Below is a small trained network, with its code and all its weights. Each question gives an input and a class and asks what happens when units are switched off, that is, made to give their printed mean instead of their output.

import numpy as np


def w(rows, s, z=0):
    codes = np.array(rows[::2]) - 128.0
    scale = np.full(codes.shape[1], s)
    scale[-1] = z or s
    return codes * scale


def f(y):
    return y / 2 * (1 + np.tanh(0.7978845608 * (y + 0.044715 * y**3)))


def log_softmax(a):
    a = a - a.max(-1, keepdims=True)
    return a - np.log(np.exp(a).sum(-1, keepdims=True))


def net(x, mask):
    res = np.array(x, float).reshape(1, 8) / 4 @ E
    y = f(res @ A[0][:, :-1].T + A[0][:, -1])
    res = res + np.where(mask, y, B[0][:, -1]) @ B[0][:, :-1]
    return log_softmax(res[-1] @ U[:, :-1].T + U[:, -1])


A, B = {}, {}
E = w([
[140,115,127,128,143],'x0',
[134,124,125,131,134],'x1',
[139,191,239,190,159],'x2',
[252,127,151,121,51],'x3',
[136,119,127,127,138],'x4',
[129,127,132,124,130],'x5',
[87,20,199,163,97],'x6',
[135,118,129,125,140],'x7',
],0.017)
A[0] = w([
[82,159,82,97,221,100],'N1',
[103,81,110,160,171,181],'N2',
[44,75,147,213,214,85],'N3',
[150,209,159,200,226,243],'N4',
[115,127,8,25,153,238],'N5',
[88,60,188,237,66,147],'N6',
[82,26,99,124,66,130],'N7',
[87,52,159,174,83,233],'N8',
[142,43,232,181,175,151],'N9',
[127,156,189,161,137,147],'N10',
[201,153,115,102,84,160],'N11',
[225,126,192,184,80,130],'N12',
[180,129,117,72,83,140],'N13',
[129,79,91,115,57,185],'N14',
[238,102,210,69,88,196],'N15',
[41,135,76,75,187,254],'N16',
],0.011,0.006)
B[0] = w([
[69,134,109,156,123,188],'N1',
[103,91,165,122,107,173],'N2',
[127,136,175,99,127,219],'N3',
[72,170,140,192,148,226],'N4',
[110,119,86,73,104,254],'N5',
[94,100,154,111,95,236],'N6',
[175,28,153,145,191,208],'N7',
[145,81,165,116,116,221],'N8',
[81,120,142,122,83,233],'N9',
[97,167,137,156,103,185],'N10',
[195,172,83,138,130,204],'N11',
[107,150,53,140,58,231],'N12',
[193,137,101,138,123,190],'N13',
[187,88,115,123,136,194],'N14',
[157,141,93,153,78,244],'N15',
[4,87,119,110,119,224],'N16',
],0.015,0.02)
U = w([
[96,102,52,85,9,255],'0',
[192,150,31,39,94,63],'1',
[114,57,135,91,143,68],'2',
[219,52,104,190,77,148],'3',
[88,185,139,189,194,178],'4',
[179,206,96,199,103,98],'5',
[110,134,216,140,95,7],'6',
],0.012,0.0044)

Each question gives the input, the list of numbers given to net, and the class t.
The units are the neurons (one row each of A and B). Each row of codes is followed by its name. A weight is (code - 128) times the scale printed after its matrix; where a second scale follows, it is the last column's (A, B and U).
mask holds one flag per neuron, in row order. A switched-off neuron (its flag False) gives its mean, the last column of its row in B, instead of its output. The means were averaged over made-up inputs and are rounded, as every weight is.
A unit's drop is (log p(t) with every unit on - log p(t) with that unit switched off) / (log p(t) with every unit on - log p(t) with every unit switched off).
The circuit of an input: a set's keep is (log p(t) with only the set's units on - log p(t) with every unit switched off) / (log p(t) with every unit on - log p(t) with every unit switched off). Starting from the 12 units with the biggest drops (on a tie, the unit counted first), units are removed one at a time, each time the one whose removal leaves the highest keep (on an exact tie, the one counted first), for as long as the keep stays at least 0.8.
units of the circuit, in order: the units of the circuit, biggest drop first
k most important neurons: the k neurons with the biggest drops, biggest first
drop when u is switched off: that unit's drop, to one decimal
input [6,7,0,3,-1,2,2,8], class 3: units of the circuit, in order	[N16]
input [0,-3,-8,-3,-2,-8,2,-6], class 2: 2 most important neurons	[N7, N12]
input [7,-2,1,0,6,5,3,-1], class 6: 3 most important neurons	[N5, N12, N16]
input [2,1,-6,0,7,-4,1,5], class 2: 2 most important neurons	[N7, N12]
input [-4,3,0,-5,2,3,8,-5], class 2: 2 most important neurons	[N7, N4]
input [0,1,5,0,3,-3,6,-5], class 6: 3 most important neurons	[N5, N3, N16]
input [-2,-1,-8,8,-2,0,1,8], class 3: 2 most important neurons	[N7, N14]
input [-2,4,5,-2,-4,3,0,8], class 4: drop when N4 is switched off	0.2
input [-4,-2,-1,0,-6,-2,6,1], class 2: drop when N15 is switched off	0.1
input [-6,6,0,7,-8,-3,3,5], class 3: drop when N16 is switched off	0.5
